[ -72 -129 -210  -23  -39 -131 -117 -138  127 -349   77  -61 -180 -749
  160  -29   34   88 -353  -73  156  -70  162 -146  272   -2  -26   85
   66   50  203 -244  267  134   28 -134  198   40]  X
[-126  -39 -116  125   36 -148   81 -232  -35   50  291  -30  -82 -300
  253  -69   36  155  -45 -106  130 -158   23 -355  193   42 -104   51
   32 -202  -74  -98 -197   11   59 -157  -80    6]  A
[  41   35   21   39  262  -92   29  -65  136  -92 -313  167   80   50
 -151   23 -199  229  167   92  -65   51   67  -41  137  -33  282   13
   98   32  -87   96   18 -108   74   90 -105   73]  V
[  99   84  -77  114  186  -23  188 -195  176  122  -66   75   -6  -51
    8  -97 -147  123 -254   28  -63  167   -4  244  -25  123  -42   62
  -63  -20  -21   -6   49   81 -152   22   -7   78]  R
[-115  -21   78   -9 -172  -87   35 -187  153 -384  550 -120 -273 -158
   53 -235  -61  -65 -350 -272   59   57  -35   50  351  213  -51 -375
   64  218  -65  -11  271  157 -178  196   34  284]  B
[ -92   15  107  155    2  -76  -38  -64  -43  125   98   92 -239 -328
  264   46    4   76  -75  -87   48 -250    5 -393   95   40 -233   76
  -68  -98  -93  104 -152   48   35 -146  168 -135]  U
[  -4   12   58  -33  128  -64  -17   88  109  -49 -306  168  171  200
 -158   31 -230  224  321  189  -83  111   74  -24   47  -44  122  -75
   60  -76  -87  122  -22  -59   57  100 -142  -22]  X
[   5    8  158  193  -24 -124  -92 -159  106  -41   78   43 -243 -385
  233  -62   62  166  -75  -70  110 -366  -46 -547  -27   27  157  162
  -12  -89 -143  -24 -202  -89   55  -56 -161 -125]  U
[  54  -16  -72   42   24  -83 -142   15  115  -59 -337  144  146   19
 -127   -3  -42  121  398  127   41   54   99  -53   68  -98  211  135
   41  -43  -16   28   41  -87   16   27 -176 -106]  R
[  27   -1   52  155 -149 -196   65 -294  172  -19  327   45 -130 -413
  200 -128  151  -40 -270  -13  167 -237  138 -129  142  165  -47   12
  -37   18   43  114  -75   53   47  -67 -187  143]  X
[ -67   37   15   51   84  -76   53 -281   85  -74  128  -43  -57 -258
  127  -70   18   72  -67  -33   17 -142  -88 -291   74  151   57    5
   38 -155 -166   55 -166   12  140  -85   12   43]  R
[ -59   15    9   94  108 -103  -52   55   66   66 -389  137  110    0
 -137    4 -134  196  401  126   21   29  -12 -119   77  -75  218   67
   84   16   24   -1  -96  -88   95   30 -286 -101]  X
[ 248 -183   52 -239  -97  -61   30 -126  249 -431   46   80  103 -346
 -236 -191   81   37 -452  180  -67  133   61   13  199 -162  -55  -97
  139  124  139 -159  308  -37 -130   80 -194  -14]  A
[   9   24 -110  -70   18 -261   63 -409  214 -458  315 -117   65 -706
 -118 -329  123  -55  225  115  137 -119 -191  -27  265  222  254 -135
  235  117  243  -55  293  -84  187  159 -578   23]  U
[ -20  153  114    1   81   11  -14  -63   -3  270  -67  135  -75 -200
   64   18 -138  192 -288  -28 -134 -229  -56 -281  -85 -156 -286   10
  -92 -202 -191   40 -267  -58  -70 -208 -102  -47]  U
[  33 -112   28   39  163  -20 -101  108  -38  -88  -75   90  162  191
  -77  132  -86  119  378   16   41   -2  110 -132  -54 -106  316   27
   -1 -115  -10   69   30 -192  190   52  -54  -46]  N
[  32   56   55  283 -184 -303  131 -314   70 -106  194 -272 -359 -413
  159 -166  206   66  -82  -71  150 -316 -116 -295  293  111  210   21
  108  168  -46  -85  -93   65   25   -2 -183  136]  U
[ -42  181   46   35  125 -131  171 -291  392  100  -57   58 -229 -499
  237  -84   -2  108 -268   47   31 -225 -166 -130  232   70 -185   -3
  -66  -45   14  222  -91   53  -56  -55   -3  109]  M
[  91   91  193  180  -82 -137  -31 -210  131   14   55   33 -255 -370
   94 -133   11  130 -197 -118   64 -494  -45 -445  110    8  136  -22
   21    4 -222   32 -198  -54  -67  -69 -270   37]  B
[ -93   65   71 -153  126   71 -202  -13  274 -306  -47  -33    8 -123
  -81  125 -255  217   28  135 -160   17  -47  -52  168    1 -139 -148
  -39 -160 -217   -2  117   44  -45  127  104  187]  U
[ -12 -100   47  184   67 -130  176 -274   47   82   48   32 -161 -479
   89 -103  -37  216 -162 -120   91 -312  -70 -456  192  -60  -57   47
   50  -61   80  -96 -243  -90  148  -86 -219  -95]  N
[ -11   87  190  149 -252 -165  108 -243  150 -177  306  -87 -280 -242
  188 -134   54  127  -25  -31  -40 -298  -25 -385  247  121   52  -46
   13  103 -246   24 -132  104  -73   83 -239  134]  U
[ -24   10   11   99 -136 -175  -57 -316  298    6  116  100  -87 -555
  138 -155  161   38 -157  -34  186 -111   23 -265  194    3   22  131
  -14   63  101   76  -31  -24 -105 -115  -87   -9]  B
[ 172   40  105   58   15 -186   75 -217  261  102 -164  -29 -229 -427
   82 -124   46  216 -147   38   48 -384 -167 -541   84  -61   24   59
  -73   13 -178    6 -106 -141  -33  -79 -356  -95]  N
[  23  -30  -26  -76  186  -45 -136   35  115  -50 -235  139  166  129
  -96   51 -141  154  221  108  -20   58  108 -133  -65 -130  207   42
  -40  -97  -85  100  -16 -104   54   40 -109  -75]  X
[ 126   88  -86   86  183  -27  242 -228  160   65  -13   44   -5  -45
   -7 -111 -144  152 -234   56  -89  110   -3  222   -3  147  -10   44
  -40   23  -22  -38   59   86 -151   35  -49  136]  V
[ 112   79  -74   68  199  -43  256 -187  218   94  -64   57  -14  -86
  -10 -114 -160  173 -296   62  -71  127  -52  209  -33  137    2    8
  -22   -9   11   17   51   57  -92   39  -95  103]  M
[ 112   95  -92   85  236  -31  201 -185  191   82  -41   48  -22  -63
    1  -85 -132  154 -250   52  -54  124  -13  212  -49  136  -30   57
  -51  -31  -35    7   54   60 -127   28  -12   81]  N
[ -57   -9   25    7  -32 -110  -45   16  116   70 -336  180   88 -116
  -49   26  -33  160  381  100   44   39   52 -141   -5 -156  128  157
  -36   14   91   77  -71 -179   -9    7 -177 -140]  L
[  17  -68   48  -30   35 -104  -42   89   41  -56 -349   41  109  185
 -131   11  -94  183  349  151  -39   82   15 -193  147 -129  260   31
   75   43 -170   54   52 -114   72   70 -165  -47]  X
[  37 -159  191  149 -239 -105   53  -76  -18 -355  197 -177 -209 -339
  -13 -204  219 -174   11  -12  228 -130   95   43  395  112  -59 -160
  148   20  219 -451   12   14  -37  307 -174   51]  A
[ 135   95  -52  123  134  -70  244 -208  193   76  -55   41  -76 -127
    7 -124 -117  157 -243   45  -25  103  -35  192   -5  137   38   48
  -39   31    5  -42   67   97 -140   52  -70  124]  M
[ 120  -77  226  111  -34  -27   29 -116 -211  117  125  -82 -148 -312
   54   41   32   46 -334  -87  -80 -393   45 -392   11 -120  -76   40
  -58  -43 -230 -218 -178  -18    2 -137   46   53]  L
[-151   -4  105  121  -83 -138  166 -214  230 -116   55    6 -227 -429
  237  -54    6  288 -154  -20   68  -92  -61 -421  194   95   86  -23
   75    5  -24   54 -131  -15  103  -24   36   19]  A
[  35  -61  141 -133 -102  -62 -204  -20  107  -83 -358 -138 -237 -336
 -274 -228 -101  304 -294  -69   23 -450 -185 -388   99 -169   87  -79
  223  172 -198 -325  -80  -19 -140   34 -369  179]  V
[  85  -22  -26  181   -8 -216   92 -373   33 -150  446 -177 -178 -401
  126 -119  191   57 -120  -62  154 -307  -36 -334  188   96  142   29
   38  -20  -95  -97  -45  126   45  -50  -25  164]  N
[-173  -17  -52   66    9 -322 -244 -358  503 -255  324  -97  -25 -696
   32 -174  132   33   60   86  390 -190  -58    4  350  205  237 -140
  143  115  427  198   99  -46   83  132 -360  253]  X
[  93  -62   52   98   21  -39 -137  114   20   11 -371  163  112  132
 -162   24  -76  167  380   92   47  -78  117 -198   -7 -167  316  139
   43    9  -76  -91  -41 -154   49   82 -351  -91]  V
[-126  256   14   26  128  -74 -123 -160  302  170 -105   15 -188 -303
  269   19  -27  140 -304    8  111 -311 -153 -139  131   57 -125   70
   -4 -133 -160   29 -193   41 -139  -92  162  290]  L
[  -6   51   77  -17   86  -84  -75  102  162   31 -442  179  130   81
 -129   26  -71  177  375  152   -3  110  -35 -116   52 -189  212   97
   19  -12   -3  111  -27 -184    9   27 -163 -121]  X
[ 101  106  -59  101  150  -38  194 -200  161   55  -18   47    2  -35
   17  -85 -188  131 -222   36  -70  147  -37  239  -42  132    3   37
  -46   -9  -13  -28   61   79 -149   36  -25  111]  L
[ -55    8    0   46   70  -91  -64   33   72   32 -333  169   96  -16
  -99   46  -43  218  440   99   26  106   78 -222   58 -132  291  142
  -19   -8  -65  109  -30 -148   64   26 -211 -111]  A
[-134   -4   84   19  -50 -110  183 -246  108 -213  -16  -22 -145 -457
  129 -155  -36  227 -122   37 -100 -150 -110 -203  254   48   39  -81
  166   12   -5   -5  -88   21   54  -90  -77   61]  A
[  77  274  158 -130  -38  -83  -10 -203  467  170 -662  150 -288 -899
  -27 -207   46  114 -441   14   51 -273 -153 -219 -113 -172   -9   79
 -136  132  207 -119  -74  -44 -164 -140 -139   18]  M
[ 108   61 -105  122  133  -44  153 -241  208   78   -1   38    5 -125
  -26 -112 -106  119 -223   13   10  128   19  229  -15  144   10   62
  -49  -15   30   25   57   70 -129   39  -39   97]  R
[  96   86 -109   80  156  -23  184 -181  182   75  -20   35   13  -54
   -6  -89 -167  148 -268   21  -64  162   13  245   -9  109    2   48
  -65    5    2   31   88   81 -139    2  -15  103]  X
[  85  -32  191 -176   27   76  -20   60  -23  -32 -235 -131 -149 -311
  -49  -79 -114   -9 -571  -72  -13 -341 -183   95   81 -222 -169 -111
   65  -76  -79 -185  154 -133  -25  -64 -235  242]  U
[ -68 -182   18  -99 -121 -130 -298  -60  -28 -146  364   98   86 -277
   78 -116  131 -329  300 -113  200    0  145  -91  263 -115 -436 -181
  -78 -138  408   35   24  -25  -47 -147 -112 -255]  A
[  79  135  131 -241 -157 -229  217 -355  331 -335  326 -193  -19 -294
  103 -223  225 -246 -179  199  -27  246 -185  301  158   70  -75 -187
  -50  166  113  106  366   88 -170   21 -117  267]  B
[  85   95  -74   86  179  -43  195 -198  179   76   10   51   -2  -74
   13  -91 -176  149 -208   28  -48  124  -13  216   13  127  -44   40
  -54   -5   22   16   51   78 -129   29  -33   98]  X
[ -20  -20  -56   21   27  -74  -31   65   76   99 -336   73  102   25
 -138   38  -76  222  315  101   26   65   70 -176   97 -201  303   84
   10   96  -81   79   69  -84   47   66 -292  -30]  A
[-142   32   23 -278  -72   75 -164 -202  323 -364  173    6   80 -542
 -133 -100 -112  -38 -165  -11  -11    0 -172  226  332  -18 -193 -209
  131  184  428  -87  196   39 -174   78   -8  255]  U
[ -36   54   38    8  125  -76  -19   22  198  127 -575  218   35  -30
 -122    7 -175  234  214  121  -97   22   38 -121   80 -184  148    5
  -13   33  -74  167  -88 -128  -12   -4 -159  -82]  M
[   7  -28  119   95   76  -80  199 -113   56   87   81  152 -136 -369
  227  -60   27   98 -237   -7  -94 -276   19 -338   57   24 -259  116
  -37 -141 -102  -60 -237   38   18 -135  -33  -87]  U
[   3  121  -37 -297  -23  -99 -265  -90  343 -150 -277  128   40 -436
 -184 -273   72  109  157  109  108  -46 -252 -183  -75 -185  -64  -46
   17 -140  270   56  -16 -324 -197   10 -376 -367]  U
[ -92   37  113  121  110  -54   61 -191  -15   93  180  -42 -135 -200
  188   21   -2  126 -196   -4    2 -242  -82 -139   63   56  -82  -60
  -59 -158 -122  -47 -216   54   11 -103   67  244]  A
[ 140   62  -88   89  216  -33  198 -192  132   34   10   36   15   -6
  -50  -88 -132  157 -202   67  -72  102   10  212  -36  129   30   23
  -26  -25  -56  -26   56   74  -82   71  -94  121]  A
[-107   30  -35   -8   85  -87  -39   27  103   -6 -363  159   57  -31
  -59   60 -152  272  325   91  -50   52    8 -176   25 -159  175   53
   51    7   24    5 -111  -90   51  -20 -124  -76]  M
[  22 -210   12  -66  128 -260  -33 -111   25 -405  654   62  336 -350
   91   23  322 -240  572  249  216 -205 -129  -69  144   46  -29  -63
  170 -195  367   14  101 -100  243  -47 -204  -65]  U
[ 106   77  -80  104  188  -56  207 -194  218   45  -19   68  -14  -92
    9 -106 -128  141 -184   59  -25  142    2  220   29  154  -11   37
  -33    4   13   11   93   69 -134   51  -46   91]  N
[  33  -86   10  -11   66 -100  -59   78  -18 -166 -195   58  128   64
 -102   63    4   45  368  185   -9   74   73  -55   31  -48  195   18
   97  -20   26   61   60  -72  149   72  -83 -147]  R
[ 105  112  -75   94  159  -40  143 -202  174  149  -38   83   15 -124
    5  -63 -170  127 -225   30   -5   56   -7  173  -55   98  -33   85
  -68  -20   15  -18    0   57 -150   24 -104  101]  L
[ -83  -47  230   59 -141  -70  132  -67   14  107  -94   42 -207 -280
  138 -186   16   26 -169 -103   11 -151 -165 -399  118    4    1  -71
   -8   34 -111  136  -97  -44   13 -127 -195 -148]  B
[ 124   72  -71   58  206  -11  227 -194  181  107  -49   67   15  -71
  -16 -114 -139  136 -291   61  -60  126    9  236   -5  142  -17   43
  -32   21   -3   -5   96   70 -149   46  -18  136]  V
[  16  -65   69   87   66  -87   -5   77   81    5 -293  109   78   90
 -106   61 -177  289  297  153  -84  137  103 -157  161 -104  173   73
   32   58 -126   34   83  -84    7   77 -208  -49]  V
[  80   88  -81  101  171  -48  176 -206  195   66   28   20    1  -80
    8 -129 -127  122 -229   34  -33   90  -32  240  -44  152    6   37
  -17  -29    8   20   47   68 -107   49  -73  120]  U
[ 147  -91  156 -112  -43  -30   74 -290  192 -414    5 -118  -93 -798
   53   17   93  -30 -139  131   38 -199   40   18  142   -4 -187   79
  -31 -109  277 -172  123  -48  100   -8   36   56]  A
[  92  113  -73   99  243  -16  185 -160  190  165  -55  114   22  -54
   -4 -109 -206  165 -268   44  -94   96  -35  240  -50  117  -62   35
  -52  -43  -19   13   36   63 -151   21  -84  102]  U
[  77  104  -71   88  234   -6  193 -172  249  152  -89  114    1  -55
   12 -108 -179  153 -240   64  -48  152  -32  276  -22  144  -83   19
  -82  -34   28   49   61   49 -165   44  -52   88]  N
[  70  -48   90  -23  132  -88  -85   63   96  -70 -391  222  128   74
 -198  -40 -128  160  417  164  -56  -37    3 -229   71 -127  229   23
   45   18 -102   56   -1 -191   57   88 -465 -162]  V
[ -28  131   63  104  -36 -340   53 -236  244   77  -26   42 -172 -429
  199 -112  166  181  112  149   35 -175 -153 -539  276  -50  -65   88
   11   25 -146   22 -163  -47  -66 -116 -304 -133]  R
[-132   73  -76   92   91 -234  158 -350  276  197  243   60  -75 -312
  284 -138  124  -55 -156 -106  116   25  -78 -206  186   58 -146  -88
 -135  -83  -25  385  -75  -47   30 -211    8  -35]  R
[ 115  108  -82   93  200  -37  238 -203  193  167  -72  103  -17 -140
    1 -105 -142  149 -259   44  -34   96  -35  203  -53  122  -37   57
  -62  -17   44   -8   31   62 -110   23  -79   87]  M
[ 124   64  -80   87  180  -10  213 -165  131   41   24   58   -2    7
  -21  -92 -147  149 -252   26 -101  172   21  234  -11  115    2   24
  -50    1  -39    9   99  102 -125   39  -32  109]  A
[  70   85  252   70 -152  -98  -71  -97  182   88 -114  166 -170 -232
  160  -68   32  146  -20   55   48 -248  -33 -387   86  -49  -83   94
  -89  -23  -59   46 -133 -123 -103  -62 -231  -52]  V
[ -41  -32   29  159   76 -183  103 -259  257  -38   -3  -63 -210 -548
  171    0  -28  152 -268  -49  153 -279  -83 -307  150  -29   71   26
   25  -33   33  142 -118  -65  130  -66 -159  -15]  L
[  12  236 -129   14 -134 -176 -141 -149  435  -15 -559   32 -138 -784
  -87 -175  -23  421   13   97   73 -191 -161 -195  135 -176  -43  139
  160  -23  393 -209  -94   11 -180 -177  -54 -136]  R
[-147  -41   53  124  -68 -156   51 -221   56 -110  138  -43 -129 -407
  300  -11    4  143  116  -88   76 -104   72 -428  307   20   -6  103
   47  -99   -2   33 -127  -26   98 -166   14  -55]  V
